Here is a tiny trained network, its code and every weight. The questions are about switching its units off for an input and a class, where a switched-off unit gives its printed mean instead of its output.

import numpy as np


def w(rows, s, z=0):
    codes = np.array(rows[::2]) - 128.0
    scale = np.full(codes.shape[1], s)
    scale[-1] = z or s
    return codes * scale


def norm(h):
    return h / np.sqrt((h * h).mean(-1, keepdims=True) + 1e-5)


def f(y):
    return np.maximum(y, 0)


def log_softmax(a):
    a = a - a.max(-1, keepdims=True)
    return a - np.log(np.exp(a).sum(-1, keepdims=True))


def net(x, mask):
    res = np.array(x, float).reshape(1, 3) / 4 @ E
    u = 0
    for l in range(2):
        y = f(norm(res) @ A[l][:, :-1].T + A[l][:, -1])
        res = res + np.where(mask[u : u + 10], y, B[l][:, -1]) @ B[l][:, :-1]
        u += 10
    return log_softmax(norm(res)[-1] @ U[:, :-1].T + U[:, -1])


A, B = {}, {}
E = w([
[177,52,71,144,128,157,101,208,115,174,178,204],'x0',
[72,88,185,176,94,178,66,165,43,160,63,96],'x1',
[185,178,136,216,32,34,155,67,1,193,169,205],'x2',
],0.0048)
A[0] = w([
[114,120,135,102,106,63,46,129,136,101,145,148,91],'L0N0',
[48,104,125,139,163,210,91,155,169,147,34,68,96],'L0N1',
[93,103,105,169,152,105,181,155,140,127,75,123,52],'L0N2',
[169,36,79,164,147,173,71,167,159,175,161,205,59],'L0N3',
[176,121,146,104,130,80,231,3,98,212,134,135,86],'L0N4',
[129,137,86,136,127,144,137,110,119,142,144,87,105],'L0N5',
[164,34,148,188,74,178,157,25,28,230,172,100,163],'L0N6',
[118,113,104,64,187,158,120,165,220,77,124,97,253],'L0N7',
[43,150,171,112,113,112,52,190,68,108,14,135,85],'L0N8',
[145,112,165,169,140,121,116,118,140,113,117,134,57],'L0N9',
],0.0024,0.0033)
B[0] = w([
[166,109,143,131,109,133,118,109,117,119,124,130,128],'L0N0',
[128,205,121,140,98,73,122,163,113,69,144,155,186],'L0N1',
[141,164,103,43,100,94,166,205,33,107,153,90,128],'L0N2',
[118,199,103,121,48,129,177,180,90,73,199,67,164],'L0N3',
[116,208,116,151,78,116,100,202,107,45,165,121,169],'L0N4',
[152,148,142,130,111,157,140,138,137,126,112,99,128],'L0N5',
[114,235,120,114,119,68,91,199,141,40,135,153,204],'L0N6',
[148,252,118,198,40,21,101,167,44,74,165,197,255],'L0N7',
[157,168,133,143,46,152,164,164,109,79,240,70,166],'L0N8',
[186,103,171,131,108,83,88,138,100,41,152,160,128],'L0N9',
],0.0042,0.0051)
A[1] = w([
[166,8,64,141,156,203,95,218,153,182,171,188,57],'L1N0',
[144,147,135,124,141,133,146,99,136,161,149,143,149],'L1N1',
[86,116,125,103,199,165,65,203,158,103,77,138,8],'L1N2',
[124,171,112,131,92,116,126,179,125,84,155,115,198],'L1N3',
[97,110,118,73,163,183,112,199,230,53,120,66,15],'L1N4',
[84,149,205,116,156,143,155,2,170,115,69,28,44],'L1N5',
[136,125,165,113,97,189,180,131,147,140,196,61,127],'L1N6',
[135,119,143,120,145,139,116,132,152,146,126,132,103],'L1N7',
[171,108,74,57,182,118,205,75,231,141,165,132,34],'L1N8',
[74,65,200,141,109,217,73,179,66,169,74,62,47],'L1N9',
],0.0094,0.0019)
B[1] = w([
[74,186,146,24,117,117,167,158,106,110,82,41,165],'L1N0',
[101,115,167,169,105,142,48,164,124,118,96,112,138],'L1N1',
[138,107,142,171,101,118,112,127,58,182,120,172,162],'L1N2',
[123,75,133,112,161,162,133,109,145,162,106,119,249],'L1N3',
[163,148,146,170,77,74,137,74,67,189,142,168,190],'L1N4',
[110,131,93,25,110,141,153,239,86,145,127,97,158],'L1N5',
[98,132,156,147,144,125,115,91,116,131,86,114,132],'L1N6',
[148,123,156,144,103,154,154,119,117,131,156,114,128],'L1N7',
[127,113,124,210,149,165,84,124,182,54,151,135,163],'L1N8',
[166,141,84,167,177,123,124,90,254,36,186,155,163],'L1N9',
],0.01,0.015)
U = w([
[169,143,151,182,69,61,128,74,30,225,132,199,154],'0',
[81,180,113,2,109,130,167,219,99,105,110,43,153],'1',
[151,127,102,205,170,152,94,104,233,30,180,145,166],'2',
[99,21,153,98,204,208,122,101,151,191,68,105,8],'3',
],0.0084,0.0016)

Each question gives the input, the list of numbers given to net, and the class t.
The units are the neurons (one row each of A and B). Each row of codes is followed by its name. A weight is (code - 128) times the scale printed after its matrix; where a second scale follows, it is the last column's (A, B and U).
mask holds one flag per neuron, layer by layer. A switched-off neuron (its flag False) gives its mean, the last column of its row in B, instead of its output. The means were averaged over made-up inputs and are rounded, as every weight is.
A unit's drop is (log p(t) with every unit on - log p(t) with that unit switched off) / (log p(t) with every unit on - log p(t) with every unit switched off).
The circuit of an input: a set's keep is (log p(t) with only the set's units on - log p(t) with every unit switched off) / (log p(t) with every unit on - log p(t) with every unit switched off). Starting from the 12 units with the biggest drops (on a tie, the unit counted first), units are removed one at a time, each time the one whose removal leaves the highest keep (on an exact tie, the one counted first), for as long as the keep stays at least 0.8.
units of the circuit, in order: the units of the circuit, biggest drop first
unit that matters most: the unit with the biggest drop
k most important neurons: the k neurons with the biggest drops, biggest first
drop when u is switched off: that unit's drop, to one decimal
input [-1,3,-2], class 3: unit that matters most => L0N1
input [-2,3,-2], class 3: 3 most important neurons => L0N1, L1N3, L1N4
input [0,-1,3], class 3: units of the circuit, in order => L0N7, L1N4, L1N9, L1N0
input [2,-3,0], class 3: units of the circuit, in order => L1N4, L1N3
input [5,6,0], class 2: 2 most important neurons => L1N9, L1N5
input [-5,-8,5], class 2: 2 most important neurons => L1N4, L0N7
input [-1,-1,-3], class 3: 2 most important neurons => L0N7, L1N4
input [-3,2,2], class 3: units of the circuit, in order => L1N4, L0N7
input [-3,-1,2], class 3: 2 most important neurons => L0N4, L1N4
input [-4,0,-4], class 0: 2 most important neurons => L1N4, L1N0
input [-1,4,-3], class 2: 2 most important neurons => L1N9, L0N6
input [2,-6,5], class 2: 3 most important neurons => L0N7, L1N4, L1N2
input [5,-2,3], class 1: 2 most important neurons => L0N7, L1N4
input [-7,-6,2], class 1: unit that matters most => L1N5
input [4,8,7], class 2: units of the circuit, in order => L1N9, L0N7, L1N4
input [-1,-7,-7], class 0: 3 most important neurons => L1N4, L1N9, L1N2
input [3,4,0], class 2: 2 most important neurons => L1N9, L0N7
input [0,-1,-2], class 3: 4 most important neurons => L1N4, L0N7, L1N9, L1N3
input [4,-1,-1], class 1: 2 most important neurons => L1N0, L0N6
input [-6,7,-5], class 2: units of the circuit, in order => L1N9
input [7,3,-2], class 1: drop when L1N0 is switched off => 1.7
input [-5,8,-4], class 2: drop when L1N9 is switched off => 2.1
input [2,-7,-7], class 0: drop when L1N9 is switched off => 0.1
